Each row has a class, written as a number after it.
[ 25 -41   0  -4 -16 -20   6  17  41  41  16 -38  -3 -41  21  65  -5 -13
  -7 -16   3 -18  28 -24   9 -17  47  23  -2  -1 -49  -2] => 0
[  0  -5  23   0  13 -47   6 -63 -49  15  -8  12  22  24 -26   8 -15   5
   5 -18  26  -1  29   6   2  -2  38  -4 -28  34  11  47] => 4
[ 20  -4 -19  12  18  -6 -46 -50 -27  19  12  13  17 -20  -6   8 -15 -67
  -2  -2   6  14  22  -4   5   0  26  32 -11  11  26  22] => 8
[ 33 -46 -11 -32  -8   9  12 -88   2 -32 -23  15  -3  44 -43  -4  -2   0
 -24  15  15  -2 -21  32  20   4  39  -2  55  25 -32  37] => 5
[ 29  44  17 -19 -35 -31  17   9  -3 -29   7 -83  -1  -6 -21 -36  14   6
  11  22  24 -10 -26   2   7 -17 -11  43  11  40  36  26] => 5
[-32 -11 -12  -7  43 -28   3 -40 -34 -35  17  29  27  23 -37 -56 -33  64
  25  24 -16  -1   1 -11  13 -15  12 -14   7 -26   5   5] => 4
[-39   2 -22   7  10 -22 -53  -5 -27 -38  -6  59  -9  17  -7 -11  36  50
 -10  -8 -12 -17 -18  12   7   7   0   1   6  -6 -18  12] => 8
[ 37 -10 -21  -9  -8  12 -17 -56 -16  26   8   1  26  22  -9 -23 -25 -24
   0  12  48  -5   7  10  -9   0   9  34  -8 -12  12   5] => 10
[  0 -20  -7  -3  -5 -19 -33 -19 -35  25  34   4  11 -11 -10   7 -33 -20
  -4 -31  71  43   7 -43  -7  19  -5  11 -14 -10  13  10] => 3
[  3 -21  -9  49  12 -14   2 -56 -30  42  13  42  23  11 -39 -18  35  10
  12  -5  40 -55  12 -24 -23 -31  19  -2 -16 -21   6  -7] => 4
[ 40  -1 -13   0  21   5 -20 -60  17  23  52  51  18  16 -48 -38  -4  14
  -1  -7  16 -42   1 -44  -8  11 -16   4  25 -38  23  13] => 6
[-36  38  35  17  20 -19   5  -5  13  -2  31  25 -11  17 -49   0   2  27
   7 -34 -53   0   8 -10 -27  -3 -31 -10   3 -31  10 -30] => 11
[  0 -47   1  16   8  -2 -23 -61 -76  -1 -11  24  49   0 -17 -10  -1  -7
   0   5  44   8  13  17 -12   1  27 -24  28   4   7  -1] => 11
[ 13 -38 -18  -2 -18  -7 -48 -39 -43   2  18   0  30  -8  -1   7  -8 -43
 -27   3  26  20  -7   0   5  19 -12   4   6   6  18  23] => 6
[ 42 -48 -14  25  11   7 -40 -50 -40  11  -2  13  38 -11 -29 -23   0 -29
  24   3  19 -19   9 -34   2  15  25  19  16  -7  29   1] => 5
[-22  -7   4  -2  34 -20 -25  -4   3 -32 -17  14  -8  -9  28  -4   1  18
  10   1 -56  25   1 -53  27  10  -2 -16  13   8   7  26] => 2
[-19  13  17  -7 -14  15   3  -1  26  -8 -30  -1 -12  14  37   9  10 -15
 -15 -26  -2  40  -4 -73   8   5  24  -6  38  22 -18  -1] => 9
[ 32 -28  18  -8  -3 -10 -60 -53 -72  -8  37  -1  47   7 -90  33  -2 -54
 -27 -17  59  -9  22  14  -4   8   9  -2  38   7  11  32] => 11
[-25   0  22 -16  34   1 -70 -30 -26 -19   0 -11  36  28 -69  -3 -34  42
   0  -6 -68   3  10 -25  14  22   3   3 -14 -20   0  20] => 1
[ 36 -19 -29  -9  11 -17 -60   0 -15  11  -2  12  10   8  11  22 -19 -32
  16   6 -13 -22  -1  -7  19  17   9  43 -23   2  21  29] => 1
[ 19  35  -7  -8 -13 -18  18  18  55   0  16  -4  -8  26 -47  12  33  -7
   0  30  14 -56  -8  22  -7 -36 -26  21 -43  -4  -3 -17] => 4
[-11  -1  10  -8  26 -39  -7 -20 -11 -45 -13   0   3 -10 -22  -7   3  34
  23 -30 -26  15  16 -11  12   0   7  -7  20  11  -8  20] => 7
[ 43 -30 -28   0  21  -4 -29 -27 -14  -5 -25  34 -18  15  16 -23  -2 -47
  22   3  48  15  -4 -29 -10   6  -5  20   4   0  34  13] => 2
[ 22  23  32 -19  31  -7  13  13   6 -13  13  33 -30   4 -47 -11  -8 -59
  31  -7  87   3  10 -79  20 -30  33   1  40   9  26 -11] => 5
[-19 -21 -18  15  -3   9  -1 -35 -10 -12 -19  41  15  10  18 -30  17   5
   3  25 -33   6 -20 -23  39  -5  -8 -36 -20   0  31  12] => 6
[  1   9 -12   0  -7 -60 -50 -21 -62  -1  12  -5  44  18 -31 -10  14 -14
  15 -26  -3 -10  10  19  -5 -18 -10  22 -18  -4  46  17] => 6
[ 25  -5   4  10   1 -38 -10 -81 -51   8  36   3  44  19 -45  -5  -8 -33
   5  -4  11 -33  14  -3  18 -20   0  26   5   5  31  29] => 10
[  7 -40 -16  -5   5 -67 -56  -7 -23   6   0  -2  20 -17 -10  16 -13  22
  22  -8  -1   1  15 -11   6  26  -9   3 -33  13 -17  40] => 9
[ -8  11 -25 -13   5 -48 -29 -27   8 -11   9   2  -1  52 -57 -12   9  55
  -9 -13 -35   8 -17  -2  -5   6 -26  12  27  -7 -19  30] => 0
[ 29 -34  -4  -7  22 -31 -43 -28 -42 -17  -6  -7  18 -13 -31  15 -20  -8
  28 -14  10   7  13 -34   6  16  23  32 -23  14  34  46] => 3
[  3 -14   5   7   1 -26  -8  -3 -37   4  18  -4  12  26 -13 -31 -31   9
   3 -12   1  10 -13 -28 -19  21 -43  11  19 -17  30   6] => 8
[  6 -18  23 -33  21  45  17   5  71  -4 -46  -6 -57 -13  -5  19 -21  26
 -18  23  18  35   2  -7 -35  17  30 -12 -15  14 -46   9] => 4
[ 31 -13 -12  11   6 -23   3 -71 -28  23   9  -7  21 -16 -25  -8 -30 -31
   2   6  32  20   7  -7  12   6  35   4 -28  24  40  54] => 9
[-21  27 -17   5  18 -33  33  -4  11 -25  16 -17  26  10  21 -48 -23  32
  26   7 -32  20  -2 -41  41   0  -4   4  -2 -27  36 -17] => 2
[-22  34  -9  22  24 -44   0 -47  21  14   2   3  17  44 -18 -30  10  44
  23  26 -76 -17 -18 -62  -6 -19 -28  34   6  -8   2   3] => 10
[ 38  19 -13  14  10 -38 -16 -50 -23  34  31  42  23  -3 -22  14  10 -10
 -17 -14  29 -25   6  -3  11  -2  39  12 -11  14  58  52] => 0
[ 21   1 -18 -30  17 -26 -27 -39  -4  16  34  33  46  17 -16  -5 -19  -6
 -14   9  30 -11   1 -25  -2 -15  25  10  30 -20  20   6] => 6
[ 35 -57 -18   3  -4 -13 -35 -31 -33  29  25  20   9 -28   4 -19 -32 -27
  25 -18  52   0  12 -39   0  -8   6  12 -27 -24  24  14] => 9
[-14  10  -3   0   4 -42  13 -68  -2 -12   2  -9 -16  24 -33 -30 -15  26
  -6 -24 -12  57 -17 -28  -4 -15  -6  22   6   1  24  18] => 0
[ 39 -15  -9  -9  11  -7 -37 -55 -47  -5   3  23  33  -9   0  -4 -19 -14
  -6 -27  47  15  16  -2   0  25  36  14  16  13  31  39] => 7
[  4 -30 -48  11 -12  17 -15 -24 -30  -8  -7 -37  71  -1 -30 -36   4  12
  20  27 -16  11   0 -14  42 -14  36  -6   4 -36  29  -2] => 11
[ 25   4 -23   7  12 -40 -43 -59 -18   8  -9  28  52  14 -37  -2  38 -20
   3   1   9 -24  18   6  -1   2   2  -2   6  19  22  21] => 6
[ 10  -9   2  23 -33   1 -16 -47 -23   8  14 -33  57 -23  -9  -4  23   4
 -25  28   5   2 -24 -50  24 -11  14  12 -11   6  49  22] => 11
[ -3 -18  -2   5  17 -19 -29 -28   9 -10 -17  45   6  43   0  -6  32  51
   3  -1 -67 -40 -16 -35   7  -4 -15  -8  -1 -16  -2  22] => 2
[ 26  -8 -14   7  15 -35 -15 -48 -31  -4  16  -6  21 -16  -5  -9 -10 -18
  13  -7  41  -6  23   9  16   7  23  22 -19   6  23  23] => 2
[ 32 -52  43  -9 -23  54 -66 -44 -11 -43   0  41 -23  -5 -25  -2  15 -13
 -12 -66  35 -14   7 -29 -23   5 -25  26 -17 -25  -4 -22] => 7
[ -7  -3 -22 -31  20 -21 -43   2 -41 -47 -10 -20  59   7   5 -19 -16   4
 -14  39   3  34 -12  -6  21   2  10 -11  34   1  31  16] => 2
[  35   14    2   -3   16   35   -4  -37   -7  -12  -12   49   -7   -7
    4   11   13 -114  -24   -7   63   37   -8  -43   -4  -41   38    5
   47   19   59   -2] => 7
[  9  16 -10 -26  -3  19 -27  -7  11  -8 -24 -22   9  20 -26 -18  -1  -7
 -16  40  -2  15 -24  22   3   1 -30 -12  -5  15  15  19] => 1
[ -6  -6   3  32  -7 -23  13 -26 -28  10   0 -11  11  -6 -48  14  38 -13
   0 -29  23  -5   5  -1  -9 -14  -5 -20  -5  11  15  13] => 3
[ 27  -8 -18   3   7  10 -22 -74   0  25 -20  33  41  23   9   3   6 -19
 -16   0  35   7  13 -21  -6  15  34   5  26  22 -18  12] => 7
[ 36 -21 -20  20  -8  -9 -27 -36   2  40  -6   0   0  -1 -37  13  11 -37
 -11   7  37  -3  -4  -9 -13   7  -3  24 -39   7  14  26] => 8
[  2 -23 -33 -33 -14  22  13 -34   1 -66  18 -15  33  33 -45 -28 -29  17
 -27  44   5   7 -36  28  42   4  11   2  14 -29   8  -2] => 6
[  6  24  32 -38  17 -44  19 -41  22 -31  -1   7 -12  27 -20  21   2  31
   3   8 -19 -33  -6   8 -10 -34  11  28   0  39 -15  30] => 3
[ 49 -39 -22 -15   9 -32 -28 -72 -32   7 -17   6  49  11  -8 -15 -23 -15
  19 -21  11  11  27   5  -4  15   6  21  15  -4  30  20] => 10
[ 22 -37 -46   8   5 -17 -64 -29 -48  28  16   1  25 -19 -26   4  -2 -58
  10 -13  34  13  21  -1   2  -1  18  14  -4 -14  17  26] => 6
[ 23 -32  19  16  24 -15 -32 -66 -21 -15  18  19   2  -9 -62  18  -8  -7
   4 -16   0 -23  21 -29  11   0  27  27 -19   4   6  23] => 0
[ 29  13 -39   7  46 -11  63  18  -6 -11 -13   4 -11   9  37 -30 -33 -56
  41  24  39   4  -6  16 -11  -4  26  19  80   2  33 -32] => 1
[-37  23   5 -10 -34  20  -6  11  33  41  45 -11  23  34 -13   2   2  58
 -69  43  17 -18 -46  -6 -31   4 -26 -16   5 -28 -44 -17] => 6
[ 47 -46   4 -25   7 -22 -35 -37 -13   1  18  33  15 -12 -35  18  -9 -36
   2 -17   0 -23   5   0   5 -28  25  11   9 -16  35  10] => 5
[-49  12 -12  25  11 -51  42 -40 -11 -10  11  37 -10  20 -15 -39  19  53
   5  -9 -25  -4 -31   0 -11 -50   1 -20  15 -20   8  -7] => 9
[ 43 -20  11   2   6  -8 -34 -52 -30   4   5   2  15   9 -63  18  -6 -46
   4  -2  15  -1  15   3  -6  14  -3  10   1  18  25  37] => 11
[-52  29   9  21   6 -44  17 -44  -5 -11 -38   4  10  38  -6   5  26  49
 -21 -12 -47  24 -14   7 -31  -8  17   8 -12  18   4  -2] => 4
[ 20  -2 -14  -2  14 -16 -39 -89  -8  -7  -2  26  20   6  -5 -18   0  -3
  -6  24  -1  -2  -7  -2   2  17  25  34  25  34  -4  23] => 5
[-16  13  -2   8  23 -43  -5 -59  22 -38  -3  37  29  32 -28  -1   7  28
  -2 -17 -80   1  -6 -16  -1   5 -23  23   7 -24  25 -30] => 10
[-14 -16 -16 -47   8 -35 -34  29  -6  14 -42  30  16 -31  31  56  25  43
 -43  10  88  30  -7  36 -34  -6  58 -46  14  31 -28  27] => 3
[-19  26   8   5   5 -43  15 -34  -7 -20  35  -1   8  68 -52 -12   3  82
 -24 -20 -46 -32 -26  10   0  21 -20   6  18 -24  -2  30] => 2
[-23  22   8   0  -4 -36  39  -8 -36  12   7  -9  19  52 -27 -25 -30  26
   3 -16  24  30  -8 -24  24  20  11 -25  -3   0  37  33] => 6
[ 19   7  16   2  33  -7 -59 -12  -6  16   6   3  18  38 -47  -6  -9 -28
  16  -8   0  -7  25 -60 -22  19 -33  11   6 -12   3   2] => 2
[-21  34   4 -10 -26 -53 -35 -15  -7   9   3  -3  19  49  -7 -15  22  72
  -9 -43 -41  -3 -22 -25 -23 -11 -33  39 -15 -29  26   6] => 10
[ 21 -24 -34  19 -21 -30 -35 -70 -26  15   1  27  22  31 -11 -14  29 -26
   1 -24  -3 -17 -10 -13  -8 -17 -14  22   7  -1  12  18] => 9
[-26  41  30 -20  24 -20 -35 -27 -33 -41   0  -8  17  36 -69 -25  -7  19
   7 -13 -20   7   0 -27  29  -9  -7  -3   5   7  28  27] => 1
[ 29 -11 -35 -26   6 -28 -72 -50 -40   1  19  13  56   3 -26  -7  13   8
  -2 -24  12 -18  16   6   2 -29  33  19  34 -15   3  36] => 7
[-11 -36 -16  18  -7 -43  30 -45 -16  27 -17 -12  34  58 -15 -20 -14  44
  24 -29 -54  -3 -12 -46  -6 -28  26  10   3 -36   7   1] => 9
[ 26 -42  11  -2  31 -36  -3 -62 -43 -17   4   4  55 -24 -43  14 -17 -15
   3  11  48 -10  35 -16  18   2  48 -11  10  23  17  29] => 4
